Below is a small trained network, with its code and all its weights. Each question gives an input and a class and asks what happens when units are switched off, that is, made to give their printed mean instead of their output.

import numpy as np


def w(rows, s, z=0):
    codes = np.array(rows[::2]) - 128.0
    scale = np.full(codes.shape[1], s)
    scale[-1] = z or s
    return codes * scale


def f(y):
    return y / 2 * (1 + np.tanh(0.7978845608 * (y + 0.044715 * y**3)))


def log_softmax(a):
    a = a - a.max(-1, keepdims=True)
    return a - np.log(np.exp(a).sum(-1, keepdims=True))


def net(x, mask):
    res = np.array(x, float).reshape(1, 4) / 4 @ E
    y = f(res @ A[0][:, :-1].T + A[0][:, -1])
    res = res + np.where(mask, y, B[0][:, -1]) @ B[0][:, :-1]
    return log_softmax(res[-1] @ U[:, :-1].T + U[:, -1])


A, B = {}, {}
E = w([
[78,113,41,175,47,160,136,222,99,87],'x0',
[52,143,255,131,41,160,98,133,146,135],'x1',
[154,61,123,238,127,198,127,49,120,119],'x2',
[125,117,127,113,121,131,130,120,131,115],'x3',
],0.0074)
A[0] = w([
[125,135,155,80,146,103,129,181,115,107,46],'n0',
[129,103,142,218,125,156,119,49,111,99,53],'n1',
[160,138,2,114,182,110,142,117,132,130,84],'n2',
[128,77,143,226,120,166,132,80,123,116,46],'n3',
[117,147,133,49,124,98,131,204,132,123,74],'n4',
[145,133,240,85,199,103,135,75,119,149,121],'n5',
[141,152,205,87,206,105,141,48,139,159,149],'n6',
[98,134,217,141,31,144,131,136,138,140,144],'n7',
[145,118,126,200,113,164,116,73,137,114,59],'n8',
[85,151,240,139,69,143,101,145,128,108,130],'n9',
[138,140,52,145,211,108,127,121,135,94,68],'n10',
[109,143,189,151,90,128,138,136,148,122,113],'n11',
[163,137,171,108,159,119,117,94,145,154,142],'n12',
[138,163,92,44,168,84,131,185,128,135,38],'n13',
[90,143,222,136,83,140,133,142,131,125,108],'n14',
[84,129,49,167,17,159,147,252,131,134,148],'n15',
[111,89,84,155,62,144,126,185,120,103,91],'n16',
[105,174,187,37,128,84,113,231,120,119,9],'n17',
],0.0088,0.0011)
B[0] = w([
[113,134,146,142,110,123,133,106,139,159,154],'n0',
[106,156,142,135,76,136,160,104,148,196,190],'n1',
[164,44,118,104,180,130,127,173,108,146,215],'n2',
[111,160,156,142,96,123,143,68,160,190,191],'n3',
[111,155,157,154,101,129,135,62,144,176,187],'n4',
[100,178,137,138,126,115,102,156,125,36,212],'n5',
[101,168,134,119,115,114,100,155,115,31,216],'n6',
[172,63,72,115,166,120,142,159,107,138,203],'n7',
[105,156,125,129,90,134,138,106,140,181,172],'n8',
[175,63,87,108,187,136,131,156,109,155,208],'n9',
[150,71,104,104,143,134,131,169,105,155,188],'n10',
[148,103,85,121,143,111,130,141,115,140,159],'n11',
[111,141,128,131,121,134,112,150,134,68,169],'n12',
[134,111,120,161,106,158,148,97,133,189,190],'n13',
[165,75,113,112,176,130,138,159,110,154,187],'n14',
[106,189,161,119,139,108,93,137,134,2,254],'n15',
[110,180,165,114,139,109,104,129,121,76,191],'n16',
[114,144,133,172,70,159,158,60,153,209,215],'n17',
],0.014,0.0091)
U = w([
[106,195,163,115,123,90,73,159,123,2,222],'0',
[192,29,90,97,185,127,155,176,81,156,171],'1',
[111,161,158,148,53,149,188,69,187,205,1],'2',
],0.0096,0.00054)

Each question gives the input, the list of numbers given to net, and the class t.
The units are the neurons (one row each of A and B). Each row of codes is followed by its name. A weight is (code - 128) times the scale printed after its matrix; where a second scale follows, it is the last column's (A, B and U).
mask holds one flag per neuron, in row order. A switched-off neuron (its flag False) gives its mean, the last column of its row in B, instead of its output. The means were averaged over made-up inputs and are rounded, as every weight is.
A unit's drop is (log p(t) with every unit on - log p(t) with that unit switched off) / (log p(t) with every unit on - log p(t) with every unit switched off).
The circuit of an input: a set's keep is (log p(t) with only the set's units on - log p(t) with every unit switched off) / (log p(t) with every unit on - log p(t) with every unit switched off). Starting from the 12 units with the biggest drops (on a tie, the unit counted first), units are removed one at a time, each time the one whose removal leaves the highest keep (on an exact tie, the one counted first), for as long as the keep stays at least 0.8.
circuit, biggest first: the units of the circuit, biggest drop first
most important unit: the unit with the biggest drop
top k neurons: the k neurons with the biggest drops, biggest first
drop when u is switched off: that unit's drop, to one decimal
input [7,-6,2,4], class 0: top 2 neurons : (n15; n16)
input [8,-8,0,8], class 0: top 3 neurons : (n15; n16; n9)
input [6,8,6,6], class 1: most important unit : n7
input [-7,-7,0,4], class 0: top 3 neurons : (n6; n5; n9)
input [-1,0,3,-6], class 2: circuit, biggest first : (n15; n2)
input [-4,7,-6,-7], class 1: top 3 neurons : (n9; n7; n14)
input [7,-7,2,4], class 0: top 3 neurons : (n15; n16; n9)
input [2,3,4,3], class 2: top 2 neurons : (n2; n3)
input [-7,-7,2,2], class 0: top 2 neurons : (n6; n5)
input [-3,4,2,-5], class 1: top 2 neurons : (n15; n9)
input [-8,-3,7,-8], class 0: top 2 neurons : (n6; n5)
input [5,-2,-6,-2], class 2: top 2 neurons : (n17; n13)
input [-4,6,6,-8], class 1: top 2 neurons : (n9; n7)
input [5,-4,-7,8], class 2: circuit, biggest first : (n17)
input [0,-2,6,1], class 2: drop when n16 is switched off : 0.0
input [-3,4,-7,-2], class 2: drop when n17 is switched off : 0.5
input [-1,3,-1,6], class 1: drop when n15 is switched off : 0.4
input [3,3,-6,5], class 2: drop when n17 is switched off : 0.1
